Below is a small trained network, with its code and all its weights. Each question gives an input and a target symbol and asks what happens when units are switched off, that is, made to give their printed mean instead of their output.

import numpy as np


def w(rows, s, z=0):
    codes = np.array(rows[::2]) - 128.0
    scale = np.full(codes.shape[1], s)
    scale[-1] = z or s
    return codes * scale


def softmax(a):
    e = np.exp(a - a.max(-1, keepdims=True))
    return e / e.sum(-1, keepdims=True)


def log_softmax(a):
    a = a - a.max(-1, keepdims=True)
    return a - np.log(np.exp(a).sum(-1, keepdims=True))


def net(x, mask):
    ids = ['ΘΛΦβγδζημτω'.index(c) for c in x.split()]
    T = len(ids)
    res = E[ids] + P[:T]
    u = 0
    for l in range(2):
        r = res
        for j in range(3):
            rows = slice(2 * j, 2 * j + 2)
            q, k, v = (r @ M[l][rows].T for M in (Q, K, V))
            z = softmax(np.where(np.tri(T) > 0, q @ k.T / 2**0.5, -1e9)) @ v
            o = O[l][rows]
            res = res + np.where(mask[u + j], z, o[:, -1]) @ o[:, :-1]
        u += 3
    return log_softmax(res[-1] @ U[:, :-1].T + U[:, -1])


Q, K, V, O = {}, {}, {}, {}
E = w([
[61,104,147,243],'Θ',
[121,92,148,140],'Λ',
[131,99,160,132],'Φ',
[133,105,158,162],'β',
[127,98,156,132],'γ',
[131,11,174,156],'δ',
[119,89,99,43],'ζ',
[144,150,11,120],'η',
[138,14,44,216],'μ',
[105,21,2,97],'τ',
[227,128,80,196],'ω',
],0.0066)
P = w([
[16,169,172,210],'0',
[53,142,155,201],'1',
[80,123,142,179],'2',
[113,105,119,172],'3',
[144,90,106,153],'4',
[172,81,90,139],'5',
[207,71,73,116],'6',
[227,54,62,107],'7',
[254,43,48,93],'8',
],0.0058)
Q[0] = w([
[149,234,168,64],'0.h0',
[104,144,66,112],'0.h0',
[159,77,54,159],'0.h1',
[165,179,165,166],'0.h1',
[135,3,105,213],'0.h2',
[93,59,18,196],'0.h2',
],0.035)
K[0] = w([
[63,167,210,194],'0.h0',
[106,101,83,191],'0.h0',
[222,78,114,100],'0.h1',
[127,144,196,118],'0.h1',
[184,112,59,79],'0.h2',
[254,134,147,129],'0.h2',
],0.031)
V[0] = w([
[171,181,76,42],'0.h0',
[165,81,98,241],'0.h0',
[201,39,130,82],'0.h1',
[109,130,241,123],'0.h1',
[237,82,247,109],'0.h2',
[42,7,126,60],'0.h2',
],0.016)
O[0] = w([
[206,204,171,126,78],'0.h0',
[104,41,164,182,254],'0.h0',
[152,193,154,215,204],'0.h1',
[88,196,83,96,47],'0.h1',
[12,176,149,202,96],'0.h2',
[156,157,5,148,178],'0.h2',
],0.013,0.0075)
Q[1] = w([
[37,110,215,124],'1.h0',
[150,133,115,84],'1.h0',
[44,124,130,132],'1.h1',
[148,223,62,101],'1.h1',
[76,135,138,169],'1.h2',
[166,4,78,215],'1.h2',
],0.021)
K[1] = w([
[4,97,141,123],'1.h0',
[164,88,114,107],'1.h0',
[92,130,94,69],'1.h1',
[50,16,179,122],'1.h1',
[74,172,125,153],'1.h2',
[192,131,138,253],'1.h2',
],0.021)
V[1] = w([
[221,93,69,141],'1.h0',
[51,88,138,197],'1.h0',
[164,143,97,129],'1.h1',
[107,89,155,99],'1.h1',
[168,144,51,245],'1.h2',
[198,67,189,232],'1.h2',
],0.011)
O[1] = w([
[207,93,49,98,179],'1.h0',
[67,70,136,192,181],'1.h0',
[123,111,131,166,135],'1.h1',
[104,164,140,77,139],'1.h1',
[51,153,29,54,199],'1.h2',
[77,119,170,2,252],'1.h2',
],0.0081,0.032)
U = w([
[227,139,206,85,131],'Θ',
[141,43,133,135,251],'Λ',
[132,114,138,181,110],'Φ',
[159,255,106,159,191],'β',
[79,81,120,82,117],'γ',
[137,75,238,110,98],'δ',
[134,91,141,174,95],'ζ',
[143,103,134,160,67],'η',
[145,119,142,195,136],'μ',
[156,55,72,91,2],'τ',
[57,124,89,183,64],'ω',
],0.0037,0.011)

Each question gives the input, a string of symbols that net reads in full, and the target symbol t.
The units are the heads (2 rows each of Q, K, V and O). Each row of codes is followed by its name. A weight is (code - 128) times the scale printed after its matrix; where a second scale follows, it is the last column's (O and U).
mask holds one flag per head, layer by layer. A switched-off head (its flag False) gives its mean, the last column of its rows in O, instead of its output. The means were averaged over made-up inputs and are rounded, as every weight is.
A unit's drop is (log p(t) with every unit on - log p(t) with that unit switched off) / (log p(t) with every unit on - log p(t) with every unit switched off).
The circuit of an input: a set's keep is (log p(t) with only the set's units on - log p(t) with every unit switched off) / (log p(t) with every unit on - log p(t) with every unit switched off). Starting from all 6 units, units are removed one at a time, each time the one whose removal leaves the highest keep (on an exact tie, the one counted first), for as long as the keep stays at least 0.8.
units of the circuit, in order: the units of the circuit, biggest drop first
heads that matter: for each layer, one digit per head in row order, 1 if its drop is at least 0.15 and else 0, layers parted by /
drop of u: that unit's drop, to one decimal
input η γ Λ η δ, target Θ: units of the circuit, in order -> (0.h2, 1.h0, 0.h0)
input ζ δ Λ Φ η τ Θ, target τ: heads that matter -> 001 / 101
input ζ Λ Θ, target β: units of the circuit, in order -> (0.h0, 1.h2, 1.h0, 0.h2)
input η Θ μ δ ω ζ, target δ: heads that matter -> 001 / 001
input δ γ τ ω β β, target δ: units of the circuit, in order -> (0.h2, 1.h2, 0.h1)
input Θ η Φ ζ μ μ δ ω η, target δ: units of the circuit, in order -> (0.h2, 1.h2, 0.h0)
input τ μ ω ω Λ, target δ: units of the circuit, in order -> (0.h2, 1.h2, 1.h0)
input Φ ω Φ μ Λ ζ δ δ, target β: units of the circuit, in order -> (0.h0, 0.h2, 0.h1)
input δ δ τ Φ, target τ: heads that matter -> 001 / 100
input Φ Θ μ Φ δ δ μ δ, target γ: heads that matter -> 110 / 001
input ζ Θ τ μ β, target τ: units of the circuit, in order -> (0.h2, 1.h0)
input μ Θ δ ω β γ τ γ Φ, target τ: units of the circuit, in order -> (0.h2, 1.h0, 1.h2)
input τ ω δ, target δ: units of the circuit, in order -> (0.h2, 1.h2)
input τ β δ ζ δ, target β: units of the circuit, in order -> (0.h0, 0.h1, 1.h2, 0.h2)
input Φ τ γ ω δ η η, target Θ: units of the circuit, in order -> (0.h0, 0.h2, 1.h0)
input η τ δ δ β Λ μ μ, target γ: units of the circuit, in order -> (1.h2, 0.h1, 0.h0)
input Λ δ τ μ ω Φ ω γ, target δ: units of the circuit, in order -> (0.h2, 1.h2, 0.h0)
input δ δ Φ γ Λ τ δ ζ β, target β: heads that matter -> 101 / 000
input Φ Θ η, target Θ: heads that matter -> 101 / 101
input η ζ β, target Θ: heads that matter -> 111 / 101
input τ Θ Φ δ Φ τ η, target τ: heads that matter -> 001 / 101
input γ γ Φ Φ ζ, target β: drop of 1.h2 -> 0.2
input τ μ ω Θ Θ, target δ: drop of 0.h0 -> 0.0
input ζ β Φ δ, target ω: drop of 0.h2 -> 0.6
